Below is a small trained network, with its code and all its weights. Each question gives an input and a target symbol and asks what happens when units are switched off, that is, made to give their printed mean instead of their output.

import numpy as np


def w(rows, s, z=0):
    codes = np.array(rows[::2]) - 128.0
    scale = np.full(codes.shape[1], s)
    scale[-1] = z or s
    return codes * scale


def norm(h):
    return h / np.sqrt((h * h).mean(-1, keepdims=True) + 1e-5)


def f(y):
    return np.maximum(y, 0)


def softmax(a):
    e = np.exp(a - a.max(-1, keepdims=True))
    return e / e.sum(-1, keepdims=True)


def log_softmax(a):
    a = a - a.max(-1, keepdims=True)
    return a - np.log(np.exp(a).sum(-1, keepdims=True))


def net(x, mask):
    ids = ['ΛΠΦΨαβζηστ'.index(c) for c in x.split()]
    T = len(ids)
    res = E[ids] + P[:T]
    r = norm(res)
    for j in range(2):
        rows = slice(2 * j, 2 * j + 2)
        q, k, v = (r @ M[0][rows].T for M in (Q, K, V))
        z = softmax(np.where(np.tri(T) > 0, q @ k.T / 2**0.5, -1e9)) @ v
        o = O[0][rows]
        res = res + np.where(mask[j], z, o[:, -1]) @ o[:, :-1]
    y = f(norm(res) @ A[0][:, :-1].T + A[0][:, -1])
    res = res + np.where(mask[2:18], y, B[0][:, -1]) @ B[0][:, :-1]
    return log_softmax(norm(res)[-1] @ U[:, :-1].T + U[:, -1])


Q, K, V, O, A, B = {}, {}, {}, {}, {}, {}
E = w([
[255,46,33,243],'Λ',
[201,124,33,114],'Π',
[170,167,103,148],'Φ',
[109,167,121,161],'Ψ',
[32,166,149,158],'α',
[172,167,104,147],'β',
[105,201,114,141],'ζ',
[61,185,128,69],'η',
[128,29,119,90],'σ',
[67,112,174,105],'τ',
],0.0087)
P = w([
[149,179,193,160],'0',
[227,239,234,121],'1',
[25,118,103,197],'2',
[223,227,251,79],'3',
[7,90,105,189],'4',
[194,218,243,83],'5',
[6,68,91,186],'6',
[221,218,231,90],'7',
[6,59,78,197],'8',
[240,219,231,90],'9',
[6,45,73,194],'10',
[241,214,230,92],'11',
[3,32,67,186],'12',
[253,225,238,110],'13',
],0.0026)
Q[0] = w([
[73,168,65,111],'head 0',
[220,166,242,121],'head 0',
[103,128,60,137],'head 1',
[1,68,66,208],'head 1',
],0.006)
K[0] = w([
[161,79,147,156],'head 0',
[29,128,145,2],'head 0',
[159,88,82,102],'head 1',
[230,120,31,49],'head 1',
],0.0077)
V[0] = w([
[94,219,78,105],'head 0',
[152,100,75,240],'head 0',
[106,138,255,184],'head 1',
[130,142,64,153],'head 1',
],0.0067)
O[0] = w([
[172,232,111,136,255],'head 0',
[76,91,119,215,126],'head 0',
[191,99,209,233,196],'head 1',
[84,55,2,133,152],'head 1',
],0.006,0.0027)
A[0] = w([
[47,84,10,119,140],'neuron 0',
[83,75,150,207,68],'neuron 1',
[41,204,169,79,220],'neuron 2',
[148,184,138,221,91],'neuron 3',
[248,55,55,86,252],'neuron 4',
[131,182,126,121,89],'neuron 5',
[210,155,188,73,95],'neuron 6',
[148,177,109,133,142],'neuron 7',
[62,122,86,9,80],'neuron 8',
[37,153,170,172,131],'neuron 9',
[188,56,97,145,197],'neuron 10',
[163,81,99,205,104],'neuron 11',
[118,177,254,68,124],'neuron 12',
[108,103,89,235,130],'neuron 13',
[137,197,124,206,75],'neuron 14',
[198,71,106,171,206],'neuron 15',
],0.0053,0.0037)
B[0] = w([
[248,55,77,161,205],'neuron 0',
[180,51,141,203,146],'neuron 1',
[244,127,104,84,254],'neuron 2',
[19,126,145,141,196],'neuron 3',
[31,204,191,115,195],'neuron 4',
[90,154,42,141,154],'neuron 5',
[149,13,196,96,186],'neuron 6',
[70,78,103,72,180],'neuron 7',
[163,69,20,148,154],'neuron 8',
[248,157,212,141,192],'neuron 9',
[67,212,174,17,169],'neuron 10',
[138,120,181,95,153],'neuron 11',
[202,55,89,82,212],'neuron 12',
[153,19,216,78,184],'neuron 13',
[42,164,148,132,187],'neuron 14',
[4,186,152,25,183],'neuron 15',
],0.0033,0.0049)
U = w([
[125,34,113,196,253],'Λ',
[131,118,9,83,186],'Π',
[59,148,141,116,65],'Φ',
[115,148,164,201,64],'Ψ',
[125,132,182,176,63],'α',
[62,159,154,118,77],'β',
[144,255,105,185,147],'ζ',
[196,183,97,51,77],'η',
[89,119,182,40,164],'σ',
[227,90,221,88,171],'τ',
],0.0082,0.0034)

Each question gives the input, a string of symbols that net reads in full, and the target symbol t.
The units are the heads (2 rows each of Q, K, V and O) and the neurons (one row each of A and B). Each row of codes is followed by its name. A weight is (code - 128) times the scale printed after its matrix; where a second scale follows, it is the last column's (O, A, B and U).
mask holds one flag per unit, heads first, then neurons. A switched-off unit (its flag False) gives its mean, the last column of its rows in O or B, instead of its output. The means were averaged over made-up inputs and are rounded, as every weight is.
A unit's drop is (log p(t) with every unit on - log p(t) with that unit switched off) / (log p(t) with every unit on - log p(t) with every unit switched off).
The circuit of an input: a set's keep is (log p(t) with only the set's units on - log p(t) with every unit switched off) / (log p(t) with every unit on - log p(t) with every unit switched off). Starting from the 12 units with the biggest drops (on a tie, the unit counted first), units are removed one at a time, each time the one whose removal leaves the highest keep (on an exact tie, the one counted first), for as long as the keep stays at least 0.8.
circuit, biggest first: the units of the circuit, biggest drop first
unit that matters most: the unit with the biggest drop
top k neurons: the k neurons with the biggest drops, biggest first
drop when u is switched off: that unit's drop, to one decimal
input σ α τ Π Φ σ ζ α, target τ: unit that matters most => head 0
input β Ψ τ, target τ: circuit, biggest first => [neuron 9; neuron 2]
input η σ ζ ζ ζ Λ ζ Φ β, target Λ: top 3 neurons => [neuron 0; neuron 13; neuron 1]
input τ β ζ Ψ Ψ Ψ τ η, target τ: circuit, biggest first => [head 1; neuron 12]
input τ τ Φ η τ ζ, target τ: circuit, biggest first => [head 1; head 0]
input Ψ Φ ζ Π ζ ζ ζ α Λ σ Ψ Π α, target Π: circuit, biggest first => [head 1; neuron 0]
input τ σ σ ζ Φ ζ Φ ζ Λ ζ ζ Ψ Φ, target Λ: top 2 neurons => [neuron 0; neuron 13]
input Π σ α Λ, target σ: top 2 neurons => [neuron 15; neuron 10]
input Φ Ψ β ζ ζ Λ, target ζ: top 2 neurons => [neuron 4; neuron 6]
input Φ Φ Ψ Π τ ζ Φ, target Π: top 2 neurons => [neuron 0; neuron 13]
input σ Λ τ ζ, target τ: top 2 neurons => [neuron 12; neuron 6]
input Π Π ζ ζ ζ τ ζ ζ τ σ Λ, target Π: drop when neuron 10 is switched off => 0.3
input β ζ ζ η ζ τ Λ Ψ Φ, target Λ: drop when neuron 13 is switched off => 0.5
input Λ τ Φ ζ τ Λ Ψ η Ψ, target Λ: unit that matters most => head 0
input Ψ α α Ψ τ Φ Ψ Π β, target Π: drop when neuron 0 is switched off => 0.3
